
[[  99 -142   57 -146  102  100  -67    9 -115  -42  118   41 -200 -151
    51  -18]
 [ -20  -86  152 -542  130   89 -115 -137 -273 -291 -102   59  -95  124
    23 -307]
 [ 151   -3   71 -204  148   88  -84   -2 -177   79  134   18 -321 -299
    66  245]
 [  88  -74   92   64   49  -25 -114   27  -63  157 -166 -167  -89   29
  -187 -118]
 [  41    2  -76  206   72   76  -97  -12   50  292  -41 -112   48   33
   -69   66]
 [ 131  -75  180  -16   -5 -185 -138    9  -90  182 -246 -247 -114   14
  -276  -79]
 [ 106  -99  -68  -77    1  129  -21 -163   59  146  243  124    0  -59
    66  139]
 [ 131   63  -63 -132   75  138   74  -18  -34 -188  102   44 -220 -119
    99   92]
 [ 191   37   31    0   51  -74   38  151  -49 -141  -55 -177 -323 -223
   -37  111]
 [  19  126 -166  366   -8   16   19  -39  233   16 -234 -250  275  280
   -63 -108]
 [ 114 -180   54 -154   10  -79  -58   27  -69    6   61  -45 -147 -116
   -49    4]
 [  74   64   54  164  186  178  -57   84  -67 -154 -173 -153 -143  -14
    26 -193]
 [-105  -47  203 -262   61   45 -179 -235 -161  -82 -459 -121  196  531
  -250 -647]
 [  62    7  -21  161   43  -86  -72   86   -7  160 -217 -246  -28   57
  -182  -42]
 [ 118  265  -97  466  138  212  -25  -78  205   19 -117 -218  125   26
   126   88]
 [ 197  101  -20  183  173  387  -63  -67  -55  471  265  139 -355 -328
    41  375]
 [ 134  232  112  106  196  224  -34  -63  -33 -311 -220 -176 -121    6
   105 -161]
 [ 162  -95  -61  220  -50   63  -15  -76  157  290  150   -9   -9  -75
   -66  133]
 [-169 -238  283 -550   51 -245 -327 -131 -361  102 -518 -199  165  476
  -394 -597]
 [ 211 -152  226  -18  -19  -30 -128 -104  -44  229   -3  -76 -177 -120
  -181  -15]
 [  10  -59 -203  214   67  212  -28  -20   94  267  133   50   72   42
    28   60]
 [ 101  -12   13   76   76  227  -80 -269  147  -49  129   28  201   29
   205   -1]
 [  45  258   94  216  213  243 -126 -125  -22  -45 -338 -223   53  183
   -11 -214]
 [  -7  107 -287  418  104  231   42   48  199    2  -12  -98  168  134
   115  -24]
 [ -58  -57  154 -387   81  193 -148 -384  -95 -201 -146   80  245  385
    34 -444]
 [  92   28   63  254   56   32 -148 -126  103  176 -168 -218  179  104
   -55  -52]
 [  82 -307 -117   69 -158 -170  -44   38   84  514  149   -4   -4  -10
  -269  126]
 [  80    5  -42  176  162  353  -80 -154   90   31  169   73   79  -35
   218    3]
 [  94 -103  -73 -222  -44   33   89  -65   37 -247  138   85  -66   14
    63  -55]
 [  75  151  -97  384   84  155  -53 -124  210   95  -87 -180  227  110
    75   38]
 [  60   71   94   47   77 -115 -107   37  -65  -35 -350 -316  -16  102
  -154 -155]
 [ 120 -137  -33 -128   14   91  -17  -86    9   52  230  101  -84 -123
    73  118]
 [ 111   48  -43   72   30  108   65   -4   60 -201  -57  -64  -83   38
    13 -111]
 [  31  -63  -25  301   77   64 -152  -37   89  300  -98 -169  176  103
   -80  -64]
 [  37   85  -82  213  200  265  -88  -88  106 -107   38  -81  171    2
   274    9]
 [  20   31 -118  108    8   35  -33 -115  131   62  -58 -100  216  171
    -1  -11]
 [  35 -142 -357   27  -54  109  142   51  153   45  340  173    3  -29
    95  162]
 [  97   63   25   33   34 -124  -28   87  -41  -45 -244 -255 -112   27
  -145  -56]
 [  99 -100  -74  195  -43  -43  -59  -93  194  180   66 -108  198   29
     0   93]
 [  72  148 -112  175   54   24   49  115   30  -60 -193 -201 -106   59
   -89  -24]
 [  88 -199  -21   15  -82  -91  -67  -40   44  329   41  -41    4   34
  -205   25]
 [ 163  -99  -61   64  -80   44   84  -42  126  -10  124   21  -92  -34
   -40    6]
 [  33  125  -96  197  126  151  -48  -45   77  -11  -87 -134  100   70
    85   -4]
 [ -18  265 -146  418  190  177  -24   86   74  -89 -353 -297  118  226
     1 -188]
 [ 108 -142    4  167  -41  -72  -70   -1   79  237  -35 -133   20   22
  -160  -25]
 [  69   18  -34  103  -12 -112    3  122   -9   32 -251 -229 -106   99
  -230 -122]
 [ 107  252    2  374   82  149    9  -53  137  -92 -324 -262   38  178
   -69 -179]
 [  89  281    0   45   65   12   91   20   28 -493 -408 -285  -58  205
   -30 -257]
 [ 125   -7    4  -78   96  143   -1  -50  -13 -205  104   17 -120 -116
   160   23]
 [ 114 -193 -180  148  -93 -137   -9   64  146  344  199  -50   25 -118
   -86  272]
 [ 104  -83   21  -54    0   55   -7  -14  -44   64    4   -3 -166    1
  -118  -80]
 [  16  116 -202  293   80  188  -14 -113  223    7    5  -92  283  138
   157   45]
 [  92 -168  -17  138   -3   88 -124 -127   80  431  141   21   72  -16
   -79   91]
 [ 264   92 -403  799  -18  109  181  224  428  249  339 -121  -85 -370
   154  571]
 [  47   26 -233  189  114  266   22  -24  124   23  217   67   58  -60
   218  148]
 [ -23   25   26 -304   78 -146  -67  -87  -20 -553 -237 -227  259  210
   170 -228]
 [  -7  167 -186  330   59   91  -11  -39  178   41 -202 -207  247  250
   -12  -78]
 [ -82   66 -304  151   79  -23   15  116  111 -109 -124 -193  246  188
    85   -9]
 [ 103 -202  -16  -27  -63  -77 -109 -187  144  212  197  -15  211  -35
    42  159]
 [ 112 -123 -139  302  -98  -61   12   48  181  304   37 -109   38   19
  -173   71]
 [  37   -5 -110   47  115  180  -41  -34   17   50   93   13    7  -18
   102   58]
 [  -6  214  -75  285  168  145  -78  -91  138 -183 -272 -272  310  235
   143 -147]
 [  23   80 -109  183  103  171  -30  -52   77   12  -69  -86   92  120
    41  -66]
 [  86 -133   83 -260  -10 -104  -53  -54  -80 -102  -48  -63  -58   22
   -76 -100]
 [  68   52 -152  111  103  232    5  -94  108  -21  166   35   72  -37
   212  123]
 [ 183  -64  -94   33  -82  165  104 -136  143   82  261  156 -118  -66
     3  104]
 [ 168  181   46  376   32  178   16  -98  149   11 -218 -182  -39  120
  -117 -160]
 [ 172  -62 -119  411 -219    3   88 -121  326  375    8  -65   96  170
  -283  -15]
 [ -23   43 -200  323   44   11  -71  -58  230   94  -99 -213  410  207
    77   12]
 [ 117  -18  -97  -58   82  240   92   41  -33 -145  191  136 -279 -134
   101   21]
 [ 107  119 -103  220  158  244   -8   53   15   70   59  -35 -165 -135
    88  131]
 [  93 -187   40   72   -4 -149 -123  159 -120  447  -87 -159 -209  -88
  -324   31]]

[ 148 -228 -137   12  302  -50  509 -379  402  152   38 -300 -412  351
 -536  221   69   73  366 -290  268   49  530 -502 -276] : 67
[ 219  337 -225  148  -81  107  -62 -316   -7    3 -247  169   33   76
  -27 -300  123  -18  272 -158 -131  413   88 -117   54] : 30
[-197   52   10 -213 -158  246  -78 -382  -52  469   38 -174  -73  159
    5 -349 -310   16 -341  110  184  238  -92  -71    8] : 48
[ 248 -340 -511   43 -277 -376  167  422  450 -314  320 -396 -501 -440
  118  734  488  123  249  428   77 -208   46   29  322] : 12
[  67 -118 -303  261 -581 -444 -503  432  144 -529  467    5 -121  -61
  186  129 -214 -224  -63  333 -358  311    3  -22  178] : 14
[ -56  189  302  -61   96  315   -9 -706 -266  485 -311 -101  147  518
 -286 -578 -237  -36 -249 -383   73  351  187  -90 -180] : 31
[  96   65  221 -317  346  270  399 -759  102  602 -136 -184 -214  365
 -307 -233  -58  -16   -1 -696  174  112  343 -389 -217] : 59
[  60  409  318  -40 -115  378 -308 -880 -559  507 -233  266  364  412
   21 -696 -255  -30   -8 -339 -199  361 -173   18   -2] : 2
[ 481  191  136  -48  275  177  303 -840 -185  325 -297  107   47  208
 -144  -26  439  114  633 -690 -119  -59  166 -171   14] : 18
[ 446 -106  -54  176 -371 -393  -81  275  131 -273  126 -398 -422 -193
 -116  579  507  -13  115   70 -140  -67  190  211  248] : 40
[ -65  -14 -630  394 -222  -74 -150   82   88 -404  -81  120  182   46
   67 -163    5   98  286  537  -18  398  -11  -72  120] : 16
[ 218  170   93  378 -189 -186 -272  -49  -66 -271 -193  -93   -4  384
 -365 -220  -15 -220  -81 -267 -241  506  443    0 -102] : 38
[  65  -59  191   42   91  -13  131  -48  -38    1 -477 -523   55  208
 -228 -179  307  -74 -523 -346   90  182  459  225   29] : 36
[-123   74  -60   33  -47  126   56 -103  139  191 -276 -405 -166  220
 -304 -313  -70  -12 -444   50  270  424  310  -15  -90] : 65
[ 230  340 -237  178  -65  116  -32 -279  -16    0 -340   91   32   41
  -61 -276  235   27  241 -101  -76  402  101  -35   82] : 37
[ 239  199 -375  393 -166   23  -71 -159 -105 -197 -346   58  114   26
  -92  -70  387  182  448  275  -42  292   19  119  159] : 8
[ 139  -48  -76  362  -82 -236 -126   55   12 -408 -184 -119  120  313
 -220 -134   74 -147  -36 -179 -196  363  431  -11  -38] : 53
[ -31   64  -78    8  -24   17  -34  -90   72  -27 -171 -121   70  163
   -1 -361  -68 -145 -312 -227  -54  365  250  -64   10] : 62
[-182  126 -434 -220  -37  318  141 -405  254  430   85   38 -202  -19
   81 -299 -259  119   88  250  285  300 -148 -361   -4] : 47
[ -66   -1 -286  -27  -67   43  -70 -316   69   20  189  223  100  151
  168 -281 -296  -56  174  -40 -122  268  -30 -341    0] : 22
[ 165 -276 -384  228 -348 -344   39  460  334 -319  118 -541 -452 -226
 -154  579  413  127   24  571  177  -17  162  168  214] : 41
[ 331  -54 -207  257 -415 -261 -133  247   29 -246  -13 -341 -249 -222
  -46  443  521  107  132  379  -39    3   18  312  310] : 10
[ 303 -314 -175  205 -520 -527 -192  471  232 -397  433 -432 -485 -207
  -58  720  292  -32   79  372 -117 -100  114  152  246] : 17
[  20 -249  273 -445    9  -19  125 -291   57  366  254 -362 -189   77
  114   60  -88 -125 -393 -458   -1 -164  117  -97   63] : 20
[ 168 -362 -111  323 -639 -595 -484  569  -20 -606  422 -309 -108 -113
  130  484  115 -125 -138  435 -326  -13   13  308  317] : 64
[  72 -245 -521  190 -298 -260   37  409  317 -326   87 -388 -285 -270
   16  406  339  138   51  597  156   40   64  111  254] : 32
[ 192   28 -160 -296  109  183  350 -488  181  438   39 -118 -298  -98
   30  115  224  131  281 -199  165  -85   -2 -237   91] : 45
[ -46   75  -39   16 -141  167 -101 -356 -173  222 -125  -79  102  168
   -9 -283  -62   68  -87  102   55  228  -62   40   75] : 7
[-232   23  -59 -179  395  477  411 -686  -71  518 -533 -211  247  345
 -141 -582   -5  180 -205 -202  403  214  178 -131 -104] : 69
[  -8 -167 -679  127 -263 -231   66  398  540 -302  238 -231 -412 -247
   19  279   73   50  108  546  163  220  106 -193  132] : 66
[ -84  -94   67  362  -85  -87 -246 -351 -175 -136    5   33  241  693
 -376 -354 -432 -112   34  -85 -132  430  305 -216 -253] : 21
[  44   66  -22  153  276  271  213 -667 -248  197 -510  -22  355  433
 -231 -396  167  166  227 -231  112  207  203  -54  -77] : 0
